Below is a small trained network, with its code and all its weights. Each question gives an input and a target symbol and asks what happens when units are switched off, that is, made to give their printed mean instead of their output.

import numpy as np


def w(rows, s, z=0):
    codes = np.array(rows[::2]) - 128.0
    scale = np.full(codes.shape[1], s)
    scale[-1] = z or s
    return codes * scale


def norm(h):
    return h / np.sqrt((h * h).mean(-1, keepdims=True) + 1e-5)


def f(y):
    return y / 2 * (1 + np.tanh(0.7978845608 * (y + 0.044715 * y**3)))


def softmax(a):
    e = np.exp(a - a.max(-1, keepdims=True))
    return e / e.sum(-1, keepdims=True)


def log_softmax(a):
    a = a - a.max(-1, keepdims=True)
    return a - np.log(np.exp(a).sum(-1, keepdims=True))


def net(x, mask):
    ids = ['ΘΛΞΦΩαβγεζημπστψ'.index(c) for c in x.split()]
    T = len(ids)
    res = E[ids] + P[:T]
    u = 0
    for l in range(3):
        r = norm(res)
        for j in range(2):
            rows = slice(3 * j, 3 * j + 3)
            q, k, v = (r @ M[l][rows].T for M in (Q, K, V))
            z = softmax(np.where(np.tri(T) > 0, q @ k.T / 3**0.5, -1e9)) @ v
            o = O[l][rows]
            res = res + np.where(mask[u + j], z, o[:, -1]) @ o[:, :-1]
        u += 2
        y = f(norm(res) @ A[l][:, :-1].T + A[l][:, -1])
        res = res + np.where(mask[u : u + 4], y, B[l][:, -1]) @ B[l][:, :-1]
        u += 4
    return log_softmax(norm(res)[-1] @ U[:, :-1].T + U[:, -1])


Q, K, V, O, A, B = {}, {}, {}, {}, {}, {}
E = w([
[83,114,128,115,126,181,188,100,142],'Θ',
[145,161,182,103,173,148,120,138,114],'Λ',
[176,126,146,86,131,161,123,104,114],'Ξ',
[180,154,41,165,118,100,10,90,89],'Φ',
[115,141,153,174,113,151,163,81,155],'Ω',
[169,98,144,131,125,153,137,124,173],'α',
[172,73,165,145,88,114,124,122,147],'β',
[158,87,182,104,147,136,154,67,121],'γ',
[124,90,138,131,158,87,120,98,131],'ε',
[132,82,136,138,95,89,138,78,128],'ζ',
[148,59,114,111,186,154,98,115,143],'η',
[152,148,143,108,128,129,151,104,141],'μ',
[130,59,142,170,148,121,109,144,160],'π',
[123,162,157,138,96,179,123,146,70],'σ',
[139,136,159,166,154,144,194,165,108],'τ',
[134,95,180,94,154,170,117,140,149],'ψ',
],0.013)
P = w([
[154,89,22,65,56,8,136,151,93],'0',
[211,1,180,135,167,108,70,97,164],'1',
[189,14,183,142,172,123,71,112,153],'2',
[162,27,188,150,167,134,62,121,155],'3',
[150,39,183,161,162,144,73,113,146],'4',
[142,50,181,175,153,147,70,112,147],'5',
[125,74,183,175,150,151,85,117,143],'6',
[116,76,171,194,142,158,82,117,140],'7',
[104,94,169,205,138,165,85,118,132],'8',
[105,89,174,200,136,180,80,121,123],'9',
],0.0044)
Q[0] = w([
[103,120,143,173,118,135,151,127,107],'L0H0',
[136,106,111,146,160,197,84,174,156],'L0H0',
[168,89,142,154,142,175,89,81,106],'L0H0',
[192,3,223,209,177,173,147,131,138],'L0H1',
[55,201,114,112,59,135,33,166,124],'L0H1',
[120,254,34,28,88,38,160,209,69],'L0H1',
],0.0079)
K[0] = w([
[178,144,118,115,129,86,155,178,136],'L0H0',
[138,188,106,165,54,131,56,147,60],'L0H0',
[96,206,83,137,60,44,109,119,154],'L0H0',
[54,198,152,231,138,227,198,182,100],'L0H1',
[161,132,117,17,60,78,61,109,126],'L0H1',
[254,101,109,29,178,21,81,134,144],'L0H1',
],0.007)
V[0] = w([
[157,146,89,87,93,64,206,96,109],'L0H0',
[73,74,170,136,113,123,147,95,238],'L0H0',
[108,109,125,60,126,135,96,108,139],'L0H0',
[127,192,111,156,166,72,43,122,209],'L0H1',
[153,117,143,208,210,107,255,196,98],'L0H1',
[22,108,127,94,158,141,213,97,160],'L0H1',
],0.005)
O[0] = w([
[55,171,122,148,130,220,137,194,109,151],'L0H0',
[129,44,128,91,173,227,80,159,149,160],'L0H0',
[150,228,119,66,180,148,161,184,159,135],'L0H0',
[57,44,117,94,146,231,149,134,51,25],'L0H1',
[105,179,122,150,97,68,2,197,179,254],'L0H1',
[13,187,165,30,94,116,151,123,216,119],'L0H1',
],0.0046,0.0059)
A[0] = w([
[42,151,119,105,170,104,134,158,30,48],'L0N0',
[108,149,128,145,195,124,137,174,131,103],'L0N1',
[162,126,27,55,182,174,26,101,2,1],'L0N2',
[176,109,48,106,102,245,159,189,127,126],'L0N3',
],0.0056,0.0011)
B[0] = w([
[99,87,139,126,200,20,254,113,116,2],'L0N0',
[95,48,157,116,48,105,67,122,129,154],'L0N1',
[73,184,212,157,187,104,173,100,150,208],'L0N2',
[198,131,109,180,235,190,150,178,144,225],'L0N3',
],0.0065,0.00086)
Q[1] = w([
[185,16,124,120,146,109,131,102,173],'L1H0',
[64,54,112,63,107,139,143,160,141],'L1H0',
[113,103,32,59,176,99,202,134,38],'L1H0',
[188,197,112,165,172,72,66,255,133],'L1H1',
[113,124,247,113,147,221,84,137,198],'L1H1',
[52,40,228,65,44,124,80,170,226],'L1H1',
],0.0067)
K[1] = w([
[59,142,110,207,113,142,101,57,96],'L1H0',
[154,120,172,190,118,106,99,138,115],'L1H0',
[148,97,253,135,85,178,25,161,216],'L1H0',
[151,190,145,167,185,89,139,228,65],'L1H1',
[78,201,217,190,40,203,117,131,152],'L1H1',
[48,136,205,238,86,96,87,115,254],'L1H1',
],0.0071)
V[1] = w([
[107,136,115,74,71,190,144,189,127],'L1H0',
[67,124,117,140,184,146,182,184,76],'L1H0',
[145,138,148,129,96,36,169,148,105],'L1H0',
[112,130,108,91,121,145,92,149,55],'L1H1',
[177,122,91,72,175,71,131,253,93],'L1H1',
[179,100,153,33,131,110,86,120,151],'L1H1',
],0.0063)
O[1] = w([
[118,95,143,74,77,132,145,234,110,3],'L1H0',
[28,106,122,192,228,198,97,162,93,130],'L1H0',
[93,113,183,133,75,227,220,88,171,163],'L1H0',
[145,40,74,131,107,161,141,134,83,10],'L1H1',
[31,130,43,44,82,253,109,52,89,145],'L1H1',
[155,140,121,67,120,163,209,88,164,186],'L1H1',
],0.0054,0.0031)
A[1] = w([
[69,125,114,206,49,94,107,130,225,164],'L1N0',
[225,119,189,104,152,236,134,132,3,70],'L1N1',
[80,147,32,125,8,155,131,89,182,135],'L1N2',
[146,173,98,96,253,137,88,91,230,4],'L1N3',
],0.0047,0.0021)
B[1] = w([
[167,187,180,60,183,195,92,157,111,253],'L1N0',
[175,148,170,139,148,102,227,136,172,165],'L1N1',
[133,85,183,189,216,97,121,174,2,142],'L1N2',
[45,172,116,120,170,127,184,140,45,226],'L1N3',
],0.0062,0.004)
Q[2] = w([
[60,77,94,135,21,67,203,151,81],'L2H0',
[141,255,155,189,88,84,59,172,186],'L2H0',
[57,117,66,4,25,87,155,195,38],'L2H0',
[185,229,210,217,140,62,4,130,183],'L2H1',
[101,33,27,11,84,123,214,165,85],'L2H1',
[112,113,127,160,62,115,194,147,50],'L2H1',
],0.0066)
K[2] = w([
[158,62,153,127,191,84,92,120,180],'L2H0',
[60,145,174,136,68,111,176,153,110],'L2H0',
[132,2,152,76,208,114,131,106,212],'L2H0',
[70,73,56,111,75,96,216,155,106],'L2H1',
[149,116,185,193,166,125,45,55,198],'L2H1',
[89,144,176,71,159,99,93,98,171],'L2H1',
],0.0077)
V[2] = w([
[65,207,106,211,152,60,89,174,10],'L2H0',
[95,78,3,34,202,62,66,19,88],'L2H0',
[174,169,162,204,101,36,18,127,241],'L2H0',
[16,24,125,86,111,95,91,169,131],'L2H1',
[240,49,59,218,82,123,126,122,41],'L2H1',
[141,124,70,106,196,200,177,244,195],'L2H1',
],0.0052)
O[2] = w([
[210,127,99,141,99,202,110,76,76,192],'L2H0',
[150,208,162,227,121,97,107,145,213,1],'L2H0',
[168,140,81,95,243,146,154,168,127,138],'L2H0',
[184,13,208,149,179,132,56,120,163,66],'L2H1',
[93,115,133,204,97,79,195,253,62,165],'L2H1',
[153,95,19,152,85,136,162,159,199,255],'L2H1',
],0.0065,0.0058)
A[2] = w([
[177,112,246,80,95,155,105,102,115,68],'L2N0',
[129,159,233,105,28,140,112,85,46,4],'L2N1',
[100,121,220,126,82,167,153,177,2,34],'L2N2',
[111,127,234,127,113,249,97,23,135,41],'L2N3',
],0.0056,0.0034)
B[2] = w([
[83,90,70,111,203,139,223,122,102,195],'L2N0',
[226,170,31,133,193,23,5,174,220,181],'L2N1',
[175,54,135,45,77,112,96,61,160,188],'L2N2',
[69,93,30,145,140,1,152,206,58,253],'L2N3',
],0.0066,0.0033)
U = w([
[41,121,105,156,88,24,123,85,121,106],'Θ',
[59,217,119,89,51,183,178,86,96,128],'Λ',
[211,83,90,79,119,154,180,87,27,155],'Ξ',
[95,166,166,1,151,86,192,152,189,115],'Φ',
[129,150,151,93,83,108,151,89,191,80],'Ω',
[152,144,25,172,102,140,188,174,193,148],'α',
[128,223,189,163,146,164,199,114,59,104],'β',
[123,76,140,49,89,158,137,93,215,4],'γ',
[192,215,134,189,144,143,97,21,142,147],'ε',
[44,93,138,173,223,179,148,79,128,128],'ζ',
[172,139,154,106,8,51,114,91,97,167],'η',
[210,115,200,179,184,65,142,185,154,54],'μ',
[129,55,206,132,36,138,158,149,121,163],'π',
[68,152,154,140,103,78,201,211,43,65],'σ',
[129,163,112,75,135,157,20,211,97,226],'τ',
[71,78,141,200,31,178,75,138,127,96],'ψ',
],0.0094,0.0033)

Each question gives the input, a string of symbols that net reads in full, and the target symbol t.
The units are the heads (3 rows each of Q, K, V and O) and the neurons (one row each of A and B). Each row of codes is followed by its name. A weight is (code - 128) times the scale printed after its matrix; where a second scale follows, it is the last column's (O, A, B and U).
mask holds one flag per unit, layer by layer, with each layer's heads first. A switched-off unit (its flag False) gives its mean, the last column of its rows in O or B, instead of its output. The means were averaged over made-up inputs and are rounded, as every weight is.
A unit's drop is (log p(t) with every unit on - log p(t) with that unit switched off) / (log p(t) with every unit on - log p(t) with every unit switched off).
The circuit of an input: a set's keep is (log p(t) with only the set's units on - log p(t) with every unit switched off) / (log p(t) with every unit on - log p(t) with every unit switched off). Starting from the 12 units with the biggest drops (on a tie, the unit counted first), units are removed one at a time, each time the one whose removal leaves the highest keep (on an exact tie, the one counted first), for as long as the keep stays at least 0.8.
units of the circuit, in order: the units of the circuit, biggest drop first
unit that matters most: the unit with the biggest drop
top k neurons: the k neurons with the biggest drops, biggest first
k most important neurons of layer l: the k neurons of layer l with the biggest drops, biggest first
heads that matter: for each layer, one digit per head in row order, 1 if its drop is at least 0.15 and else 0, layers parted by /
input η σ σ ε α β σ α, target ε: unit that matters most : L1H0
input α α τ μ η, target α: heads that matter : 00 / 00 / 11
input σ η ε γ σ, target η: units of the circuit, in order : (L0H0; L2N2)
input α Θ ε, target α: units of the circuit, in order : (L2H1; L0N3; L0H0)
input σ ζ η β τ τ ε μ σ, target Ξ: units of the circuit, in order : (L2N2; L0H1)
input Ξ ε Λ π Θ η, target Λ: heads that matter : 11 / 00 / 01
input ε σ π η ε ε α β σ ε, target Ξ: heads that matter : 00 / 00 / 10
input τ α β, target Ξ: heads that matter : 10 / 10 / 10
input η τ ε α α Ξ α α α σ, target ε: units of the circuit, in order : (L0N2; L1N3; L2H1)
input ε α τ α ε, target ζ: top 2 neurons : (L0N0; L2N1)
input γ γ π Φ ε, target ε: units of the circuit, in order : (L2H0; L2H1)
input η μ α ε ε τ α Ω π ε, target μ: heads that matter : 01 / 01 / 00
input η γ τ α σ α η Ω Λ, target ε: units of the circuit, in order : (L0N2; L2H1; L1H1)
input α ε τ Θ α σ Λ, target Ξ: units of the circuit, in order : (L2H0)
input Λ η β ε α ε α, target Θ: heads that matter : 10 / 11 / 11
input α π ε, target α: units of the circuit, in order : (L2H1; L0H0; L0H1)
input μ α μ π ε α ψ τ α γ, target ψ: units of the circuit, in order : (L0H0; L0H1; L2H0)
input σ α α, target η: top 2 neurons : (L2N1; L2N2)
input τ α α ε, target τ: top 2 neurons : (L1N0; L1N1)
input Ξ Θ ε, target Φ: units of the circuit, in order : (L0H1)
input ε α α α ε τ, target ζ: heads that matter : 11 / 10 / 01
input α ε η, target α: 2 most important neurons of layer 0 : (L0N3; L0N0)
input Φ Ξ Ξ α Φ α, target β: heads that matter : 00 / 00 / 01
input β σ β Ω ε ε α α α, target μ: heads that matter : 00 / 01 / 00
input μ ε ε Ξ π, target ψ: heads that matter : 11 / 00 / 10
input ε α ε τ η μ η, target ζ: heads that matter : 00 / 10 / 01
input ε Λ σ α Ξ ε ψ α μ, target Ξ: unit that matters most : L2H0
input ε β ε ε α, target ζ: units of the circuit, in order : (L0H1; L1H0; L0H0)
input μ α ε α τ σ α α α ε, target ψ: units of the circuit, in order : (L0H0; L0H1; L1H1; L2H0)
